Below is a small trained network, with its code and all its weights. Each question gives an input and a class and asks what happens when units are switched off, that is, made to give their printed mean instead of their output.

import numpy as np


def w(rows, s, z=0):
    codes = np.array(rows[::2]) - 128.0
    scale = np.full(codes.shape[1], s)
    scale[-1] = z or s
    return codes * scale


def f(y):
    return np.maximum(y, 0)


def log_softmax(a):
    a = a - a.max(-1, keepdims=True)
    return a - np.log(np.exp(a).sum(-1, keepdims=True))


def net(x, mask):
    res = np.array(x, float).reshape(1, 7) / 4 @ E
    y = f(res @ A[0][:, :-1].T + A[0][:, -1])
    res = res + np.where(mask, y, B[0][:, -1]) @ B[0][:, :-1]
    return log_softmax(res[-1] @ U[:, :-1].T + U[:, -1])


A, B = {}, {}
E = w([
[114,101,63,201,148,24,195,231],'x0',
[196,217,85,204,152,100,23,189],'x1',
[198,84,155,176,254,176,43,129],'x2',
[194,154,110,91,229,80,242,75],'x3',
[165,117,100,106,168,109,115,165],'x4',
[162,132,152,238,166,238,167,220],'x5',
[205,129,162,112,140,99,108,135],'x6',
],0.0071)
A[0] = w([
[110,152,149,13,51,250,117,98,184],'n1',
[172,68,121,161,193,74,20,141,255],'n2',
[104,221,13,74,98,63,113,158,178],'n3',
[138,154,66,119,96,75,93,83,140],'n4',
[163,191,127,211,152,163,64,139,118],'n5',
[113,141,229,86,96,138,124,37,147],'n6',
[23,131,97,162,143,107,254,128,156],'n7',
],0.0073,0.0051)
B[0] = w([
[119,148,150,210,115,217,79,188,255],'n1',
[120,69,179,118,165,191,197,124,255],'n2',
[92,101,72,210,126,143,182,107,215],'n3',
[121,96,49,80,79,68,190,94,176],'n4',
[137,125,204,146,57,215,146,172,217],'n5',
[180,153,144,130,56,96,82,183,223],'n6',
[83,1,83,130,150,95,206,150,241],'n7',
],0.0095,0.0085)
U = w([
[135,196,118,123,86,86,101,117,12],'0',
[133,126,185,148,114,162,150,160,152],'1',
[101,98,38,124,132,93,181,96,150],'2',
[182,113,159,40,183,115,177,4,228],'3',
],0.012,0.0011)

Each question gives the input, the list of numbers given to net, and the class t.
The units are the neurons (one row each of A and B). Each row of codes is followed by its name. A weight is (code - 128) times the scale printed after its matrix; where a second scale follows, it is the last column's (A, B and U).
mask holds one flag per neuron, in row order. A switched-off neuron (its flag False) gives its mean, the last column of its row in B, instead of its output. The means were averaged over made-up inputs and are rounded, as every weight is.
A unit's drop is (log p(t) with every unit on - log p(t) with that unit switched off) / (log p(t) with every unit on - log p(t) with every unit switched off).
The circuit of an input: a set's keep is (log p(t) with only the set's units on - log p(t) with every unit switched off) / (log p(t) with every unit on - log p(t) with every unit switched off). Starting from all 7 units, units are removed one at a time, each time the one whose removal leaves the highest keep (on an exact tie, the one counted first), for as long as the keep stays at least 0.8.
circuit, biggest first: the units of the circuit, biggest drop first
top k neurons: the k neurons with the biggest drops, biggest first
drop when u is switched off: that unit's drop, to one decimal
input [-7,2,2,8,-2,-2,-6], class 0: top neuron => [n2]
input [-6,-7,-6,0,2,-7,2], class 0: top 4 neurons => [n6, n2, n5, n4]
input [0,1,-6,-1,-4,-1,4], class 2: circuit, biggest first => [n5, n3]
input [-2,-1,-6,-7,-4,0,1], class 0: top 2 neurons => [n2, n5]
input [8,2,1,-1,-8,5,-1], class 2: top 4 neurons => [n1, n7, n6, n2]
input [-6,5,-6,5,-2,-8,6], class 0: top 3 neurons => [n6, n7, n2]
input [1,-4,4,1,-2,3,3], class 3: top 2 neurons => [n1, n5]
input [-5,-5,2,6,-5,-3,4], class 0: top 2 neurons => [n6, n2]
input [-8,-2,3,-1,5,-8,-7], class 0: circuit, biggest first => [n6, n7]
input [-7,-2,-4,6,-7,0,7], class 0: circuit, biggest first => [n2, n6]
input [1,-8,3,1,-7,4,-4], class 2: top 2 neurons => [n7, n5]
input [-7,0,6,1,-7,-8,4], class 1: top 2 neurons => [n1, n6]
input [1,-3,6,6,0,7,5], class 3: top 3 neurons => [n1, n6, n3]
input [2,-6,-8,1,-8,4,0], class 2: circuit, biggest first => [n7]
input [-6,-3,1,-6,0,-7,-5], class 0: top 4 neurons => [n2, n6, n5, n7]
input [3,-8,2,1,0,1,6], class 3: top 2 neurons => [n1, n3]
input [-1,5,7,3,-8,-4,-3], class 3: drop when n4 is switched off => 0.1
input [-6,3,0,-2,-1,-6,-2], class 0: drop when n5 is switched off => 0.3
input [5,-4,7,5,3,4,1], class 3: drop when n4 is switched off => 0.0
